Below are the code and all the weights of a small trained network. Each question names an input and a target symbol and asks about switching units off, where a switched-off unit gives its printed mean instead of its output.

import numpy as np


def w(rows, s, z=0):
    codes = np.array(rows[::2]) - 128.0
    scale = np.full(codes.shape[1], s)
    scale[-1] = z or s
    return codes * scale


def norm(h):
    return h / np.sqrt((h * h).mean(-1, keepdims=True) + 1e-5)


def softmax(a):
    e = np.exp(a - a.max(-1, keepdims=True))
    return e / e.sum(-1, keepdims=True)


def log_softmax(a):
    a = a - a.max(-1, keepdims=True)
    return a - np.log(np.exp(a).sum(-1, keepdims=True))


def net(x, mask):
    ids = ['αελμπτφψ'.index(c) for c in x.split()]
    T = len(ids)
    res = E[ids] + P[:T]
    u = 0
    for l in range(3):
        r = norm(res)
        for j in range(3):
            rows = slice(2 * j, 2 * j + 2)
            q, k, v = (r @ M[l][rows].T for M in (Q, K, V))
            z = softmax(np.where(np.tri(T) > 0, q @ k.T / 2**0.5, -1e9)) @ v
            o = O[l][rows]
            res = res + np.where(mask[u + j], z, o[:, -1]) @ o[:, :-1]
        u += 3
    return log_softmax(norm(res)[-1] @ U[:, :-1].T + U[:, -1])


Q, K, V, O = {}, {}, {}, {}
E = w([
[175,106,119,107,151,186,148,192,207,176],'α',
[136,116,185,122,89,150,94,83,174,156],'ε',
[126,106,167,130,188,88,132,118,161,137],'λ',
[93,123,255,152,125,160,123,175,133,133],'μ',
[79,117,133,109,164,138,130,131,151,223],'π',
[143,171,155,144,180,135,67,119,129,149],'τ',
[133,223,171,98,160,177,149,103,184,78],'φ',
[149,136,85,32,77,125,92,192,62,67],'ψ',
],0.015)
P = w([
[63,119,110,236,106,174,126,68,254,67],'0',
[206,172,247,82,244,101,150,95,137,238],'1',
[177,124,209,64,183,124,124,133,121,171],'2',
[158,151,183,68,160,109,104,118,136,161],'3',
[169,164,172,70,149,95,116,127,116,146],'4',
[171,122,151,66,156,95,111,140,97,148],'5',
[151,125,135,61,146,109,106,146,108,121],'6',
[146,152,159,71,124,99,108,134,118,111],'7',
[122,123,92,76,126,96,102,151,150,124],'8',
],0.0066)
Q[0] = w([
[163,184,193,133,71,124,50,105,103,50],'0.h0',
[97,168,253,180,146,126,150,62,146,158],'0.h0',
[164,138,92,118,187,108,115,36,245,180],'0.h1',
[92,164,137,177,251,164,178,156,195,104],'0.h1',
[134,104,206,169,164,130,63,121,202,213],'0.h2',
[213,232,109,166,156,184,129,127,173,99],'0.h2',
],0.031)
K[0] = w([
[145,164,142,187,87,131,72,81,82,64],'0.h0',
[145,174,235,94,165,90,82,118,30,139],'0.h0',
[207,145,134,70,168,95,99,42,145,183],'0.h1',
[114,207,180,132,231,74,144,152,108,99],'0.h1',
[191,119,182,99,198,91,123,180,98,193],'0.h2',
[173,215,144,114,137,252,82,110,160,120],'0.h2',
],0.032)
V[0] = w([
[209,97,110,249,94,94,130,115,121,69],'0.h0',
[56,163,128,139,151,144,91,86,74,141],'0.h0',
[149,143,126,81,210,111,84,153,150,84],'0.h1',
[162,141,95,101,130,95,98,48,165,155],'0.h1',
[200,136,133,138,114,184,57,150,106,177],'0.h2',
[121,82,198,51,156,65,59,166,160,130],'0.h2',
],0.018)
O[0] = w([
[94,24,137,75,246,173,50,118,118,64,3],'0.h0',
[105,205,150,141,127,62,44,80,80,124,139],'0.h0',
[200,206,105,200,199,77,91,173,168,46,202],'0.h1',
[178,90,63,142,78,98,121,2,147,110,170],'0.h1',
[197,154,159,194,93,191,29,157,129,159,149],'0.h2',
[193,35,183,211,106,45,140,170,164,88,236],'0.h2',
],0.0059,0.022)
Q[1] = w([
[195,208,138,226,117,11,196,135,226,173],'1.h0',
[75,197,150,49,137,161,40,145,30,82],'1.h0',
[162,174,209,253,124,128,100,91,223,161],'1.h1',
[84,127,193,231,184,107,173,110,227,140],'1.h1',
[80,99,96,5,181,215,108,155,39,123],'1.h2',
[100,103,169,121,142,133,112,79,111,139],'1.h2',
],0.025)
K[1] = w([
[134,68,210,241,72,74,122,135,115,222],'1.h0',
[3,197,108,148,163,142,73,187,119,55],'1.h0',
[182,128,112,59,89,121,111,224,66,73],'1.h1',
[182,147,110,64,75,80,121,129,55,86],'1.h1',
[55,141,164,210,192,173,134,32,190,168],'1.h2',
[120,156,141,143,131,86,128,115,146,106],'1.h2',
],0.026)
V[1] = w([
[83,122,54,247,228,134,111,150,138,194],'1.h0',
[96,87,52,132,64,82,74,201,119,123],'1.h0',
[80,160,61,129,20,168,86,178,11,90],'1.h1',
[137,202,236,140,161,149,80,142,187,221],'1.h1',
[108,135,187,134,177,77,108,49,99,237],'1.h2',
[38,89,184,149,128,50,109,126,89,48],'1.h2',
],0.015)
O[1] = w([
[89,144,58,121,230,144,144,77,106,195,40],'1.h0',
[101,100,118,67,100,67,106,162,124,108,146],'1.h0',
[105,208,143,19,173,191,102,75,69,253,146],'1.h1',
[102,184,163,202,54,143,88,242,96,80,166],'1.h1',
[111,173,128,218,140,150,158,29,53,180,2],'1.h2',
[82,116,235,102,182,36,124,87,50,111,48],'1.h2',
],0.007,0.0089)
Q[2] = w([
[130,106,109,75,168,96,126,119,121,152],'2.h0',
[221,135,233,63,163,103,107,102,208,252],'2.h0',
[253,168,217,7,196,102,153,90,193,221],'2.h1',
[156,119,168,90,136,122,118,129,74,135],'2.h1',
[118,91,30,98,99,105,132,169,12,67],'2.h2',
[103,157,182,189,128,136,111,82,223,133],'2.h2',
],0.025)
K[2] = w([
[107,126,136,113,144,128,132,51,140,130],'2.h0',
[3,113,70,208,117,188,112,98,155,91],'2.h0',
[14,103,79,208,169,189,149,100,178,80],'2.h1',
[99,167,176,138,187,155,113,104,144,165],'2.h1',
[127,137,184,149,184,133,120,81,213,194],'2.h2',
[161,149,95,113,92,96,117,157,81,91],'2.h2',
],0.029)
V[2] = w([
[183,105,83,190,166,98,140,121,131,164],'2.h0',
[120,137,68,31,97,73,92,118,126,113],'2.h0',
[96,104,83,162,251,148,99,194,87,145],'2.h1',
[63,198,25,125,129,48,149,152,92,185],'2.h1',
[180,187,100,123,145,137,7,70,132,56],'2.h2',
[121,25,108,151,88,108,24,113,82,211],'2.h2',
],0.024)
O[2] = w([
[81,85,31,114,167,88,100,82,162,153,158],'2.h0',
[254,135,103,165,93,99,178,130,71,110,77],'2.h0',
[218,141,168,216,161,151,117,231,185,80,3],'2.h1',
[177,207,90,185,69,16,136,173,176,130,109],'2.h1',
[153,167,73,135,140,164,24,42,79,63,172],'2.h2',
[222,61,159,229,42,90,42,156,139,177,71],'2.h2',
],0.0085,0.021)
U = w([
[145,95,56,110,119,204,114,208,220,156,94],'α',
[124,57,165,129,60,174,98,38,137,163,98],'ε',
[127,64,116,174,203,49,157,115,157,69,83],'λ',
[63,147,232,161,137,152,123,213,115,141,125],'μ',
[95,184,88,170,77,71,155,146,134,204,144],'π',
[156,153,86,194,165,113,2,139,97,107,122],'τ',
[89,226,114,108,157,188,191,75,153,64,67],'φ',
[229,134,133,104,132,121,155,172,34,122,252],'ψ',
],0.0059,0.0035)

Each question gives the input, a string of symbols that net reads in full, and the target symbol t.
The units are the heads (2 rows each of Q, K, V and O). Each row of codes is followed by its name. A weight is (code - 128) times the scale printed after its matrix; where a second scale follows, it is the last column's (O and U).
mask holds one flag per head, layer by layer. A switched-off head (its flag False) gives its mean, the last column of its rows in O, instead of its output. The means were averaged over made-up inputs and are rounded, as every weight is.
A unit's drop is (log p(t) with every unit on - log p(t) with that unit switched off) / (log p(t) with every unit on - log p(t) with every unit switched off).
The circuit of an input: a set's keep is (log p(t) with only the set's units on - log p(t) with every unit switched off) / (log p(t) with every unit on - log p(t) with every unit switched off). Starting from all 9 units, units are removed one at a time, each time the one whose removal leaves the highest keep (on an exact tie, the one counted first), for as long as the keep stays at least 0.8.
circuit, biggest first: the units of the circuit, biggest drop first
most important unit: the unit with the biggest drop
heads that matter: for each layer, one digit per head in row order, 1 if its drop is at least 0.15 and else 0, layers parted by /
input φ π ψ ε α, target φ: circuit, biggest first -> (2.h2 0.h2)
input ψ α φ ε τ α π φ, target ψ: circuit, biggest first -> (2.h0 1.h2)
input λ λ φ λ λ μ α φ ψ, target λ: most important unit -> 0.h2
input ψ ψ τ, target τ: circuit, biggest first -> (0.h2 0.h1)
input μ ε ψ τ, target μ: heads that matter -> 010 / 000 / 100
input ψ π λ ε φ λ, target ψ: heads that matter -> 000 / 000 / 100
input ε α μ τ ψ π, target ε: circuit, biggest first -> (2.h1 0.h0)
input ψ φ μ, target ψ: heads that matter -> 000 / 000 / 100
input α ε α ψ, target α: circuit, biggest first -> (0.h0 1.h2)
input π φ τ λ π π π φ μ, target μ: heads that matter -> 010 / 011 / 000
input ε φ ε ψ τ π λ, target ε: circuit, biggest first -> (0.h1 2.h1 2.h2)
input λ ψ ε α, target λ: circuit, biggest first -> (1.h1 0.h0 1.h2)
input ε ψ φ μ τ φ φ, target ε: circuit, biggest first -> (0.h1 2.h1 2.h2)
input ψ φ ε ε, target ψ: most important unit -> 2.h0
input ε α ψ α π μ π φ, target ε: circuit, biggest first -> (0.h1 2.h2 2.h1)
input μ ψ ε φ, target μ: heads that matter -> 010 / 000 / 000
input φ φ μ τ ε τ α ψ, target φ: heads that matter -> 001 / 000 / 001
input ψ ε τ ψ, target ε: heads that matter -> 011 / 001 / 011
input τ φ ε ψ, target τ: heads that matter -> 101 / 000 / 001
input α α ψ φ α ψ φ π ψ, target α: circuit, biggest first -> (0.h0)
input μ μ ψ π μ π, target μ: heads that matter -> 010 / 000 / 110
input φ ψ ε τ α α π α ε, target φ: circuit, biggest first -> (0.h2 2.h2)
